Below is a small trained network, with its code and all its weights. Each question gives an input and a class and asks what happens when units are switched off, that is, made to give their printed mean instead of their output.

import numpy as np


def w(rows, s, z=0):
    codes = np.array(rows[::2]) - 128.0
    scale = np.full(codes.shape[1], s)
    scale[-1] = z or s
    return codes * scale


def norm(h):
    return h / np.sqrt((h * h).mean(-1, keepdims=True) + 1e-5)


def f(y):
    return np.maximum(y, 0)


def log_softmax(a):
    a = a - a.max(-1, keepdims=True)
    return a - np.log(np.exp(a).sum(-1, keepdims=True))


def net(x, mask):
    res = np.array(x, float).reshape(1, 7) / 4 @ E
    u = 0
    for l in range(4):
        y = f(norm(res) @ A[l][:, :-1].T + A[l][:, -1])
        res = res + np.where(mask[u : u + 7], y, B[l][:, -1]) @ B[l][:, :-1]
        u += 7
    return log_softmax(norm(res)[-1] @ U[:, :-1].T + U[:, -1])


A, B = {}, {}
E = w([
[131,129,126],'x0',
[102,69,121],'x1',
[129,126,129],'x2',
[128,129,129],'x3',
[246,82,123],'x4',
[129,139,72],'x5',
[126,130,127],'x6',
],0.012)
A[0] = w([
[127,123,130,73],'0.n0',
[143,124,155,71],'0.n1',
[111,71,118,2],'0.n2',
[131,111,252,79],'0.n3',
[175,192,160,107],'0.n4',
[138,146,19,30],'0.n5',
[135,120,186,52],'0.n6',
],0.018,0.0048)
B[0] = w([
[145,122,122,128],'0.n0',
[135,133,92,152],'0.n1',
[68,67,186,159],'0.n2',
[129,126,3,252],'0.n3',
[148,202,153,242],'0.n4',
[133,128,14,232],'0.n5',
[122,103,72,165],'0.n6',
],0.025,0.0042)
A[1] = w([
[116,30,109,59],'1.n0',
[134,137,151,112],'1.n1',
[108,25,154,3],'1.n2',
[160,108,119,104],'1.n3',
[146,89,121,74],'1.n4',
[153,90,73,105],'1.n5',
[249,63,168,89],'1.n6',
],0.019,0.0026)
B[1] = w([
[165,227,121,212],'1.n0',
[138,143,112,133],'1.n1',
[157,251,127,172],'1.n2',
[109,96,130,167],'1.n3',
[143,105,104,158],'1.n4',
[126,75,115,254],'1.n5',
[40,61,206,200],'1.n6',
],0.029,0.0074)
A[2] = w([
[147,123,42,155],'2.n0',
[114,117,140,62],'2.n1',
[220,213,188,116],'2.n2',
[65,160,172,68],'2.n3',
[248,62,146,253],'2.n4',
[51,95,191,154],'2.n5',
[35,175,185,71],'2.n6',
],0.016,0.0023)
B[2] = w([
[175,84,171,254],'2.n0',
[136,139,135,135],'2.n1',
[174,234,138,192],'2.n2',
[120,90,145,181],'2.n3',
[6,132,97,174],'2.n4',
[106,163,197,194],'2.n5',
[97,66,150,210],'2.n6',
],0.027,0.0089)
A[3] = w([
[148,195,146,5],'3.n0',
[213,194,218,11],'3.n1',
[122,129,120,26],'3.n2',
[156,140,229,101],'3.n3',
[124,128,131,62],'3.n4',
[144,62,247,185],'3.n5',
[65,121,63,67],'3.n6',
],0.012,0.0024)
B[3] = w([
[176,173,200,171],'3.n0',
[229,198,215,196],'3.n1',
[145,108,130,128],'3.n2',
[205,109,135,190],'3.n3',
[136,121,128,128],'3.n4',
[207,143,249,253],'3.n5',
[80,174,45,176],'3.n6',
],0.014,0.0058)
U = w([
[132,74,18,85],'0',
[22,92,221,69],'1',
[146,137,135,255],'2',
[147,249,124,41],'3',
[141,123,134,173],'4',
],0.011,0.0034)

Each question gives the input, the list of numbers given to net, and the class t.
The units are the neurons (one row each of A and B). Each row of codes is followed by its name. A weight is (code - 128) times the scale printed after its matrix; where a second scale follows, it is the last column's (A, B and U).
mask holds one flag per neuron, layer by layer. A switched-off neuron (its flag False) gives its mean, the last column of its row in B, instead of its output. The means were averaged over made-up inputs and are rounded, as every weight is.
A unit's drop is (log p(t) with every unit on - log p(t) with that unit switched off) / (log p(t) with every unit on - log p(t) with every unit switched off).
The circuit of an input: a set's keep is (log p(t) with only the set's units on - log p(t) with every unit switched off) / (log p(t) with every unit on - log p(t) with every unit switched off). Starting from the 12 units with the biggest drops (on a tie, the unit counted first), units are removed one at a time, each time the one whose removal leaves the highest keep (on an exact tie, the one counted first), for as long as the keep stays at least 0.8.
circuit, biggest first: the units of the circuit, biggest drop first
unit that matters most: the unit with the biggest drop
k most important neurons: the k neurons with the biggest drops, biggest first
top k neurons in layer l: the k neurons of layer l with the biggest drops, biggest first
drop when u is switched off: that unit's drop, to one decimal
input [-7,2,-7,-2,-1,8,0], class 0: circuit, biggest first : (0.n5)
input [-4,8,0,2,8,-4,-7], class 1: 3 most important neurons : (1.n6 1.n5 1.n3)
input [-3,-5,-6,-7,8,8,0], class 0: 3 most important neurons : (0.n5 2.n4 2.n5)
input [-5,-4,3,-1,5,1,8], class 1: circuit, biggest first : (1.n6 0.n3)
input [0,2,6,8,-7,-8,-1], class 0: 2 most important neurons : (0.n3 1.n6)
input [5,-4,1,-1,6,-2,-1], class 1: 2 most important neurons : (1.n6 1.n0)
input [-2,6,-2,2,4,4,5], class 3: 4 most important neurons : (0.n2 1.n2 1.n0 0.n3)
input [0,-3,0,0,5,5,-3], class 0: top 3 neurons in layer 2 : (2.n4 2.n5 2.n6)
input [-4,8,-7,4,-2,-5,5], class 3: 2 most important neurons : (1.n0 0.n2)
input [6,8,-6,-8,-3,5,-8], class 3: 2 most important neurons : (0.n2 0.n3)
input [7,-6,2,-7,3,7,3], class 0: 3 most important neurons : (0.n5 1.n0 1.n2)
input [8,-5,-1,3,8,-6,-5], class 1: 2 most important neurons : (1.n6 0.n5)
input [-1,6,2,2,8,6,-5], class 1: 2 most important neurons : (1.n6 0.n3)
input [-2,-4,3,5,2,-5,7], class 0: unit that matters most : 0.n3
input [2,-7,6,-1,7,0,4], class 1: 2 most important neurons : (1.n6 1.n0)
input [-6,8,0,7,7,-2,6], class 3: top 2 neurons in layer 2 : (2.n2 2.n0)
input [-3,-5,-3,4,7,5,2], class 1: drop when 3.n0 is switched off : 0.0
input [-2,-5,-8,-7,8,-2,-5], class 1: drop when 1.n6 is switched off : 0.9
input [-5,-3,5,-1,-3,-8,4], class 0: drop when 0.n3 is switched off : 0.7
input [4,-4,-3,3,7,1,-1], class 1: circuit, biggest first : (1.n6)
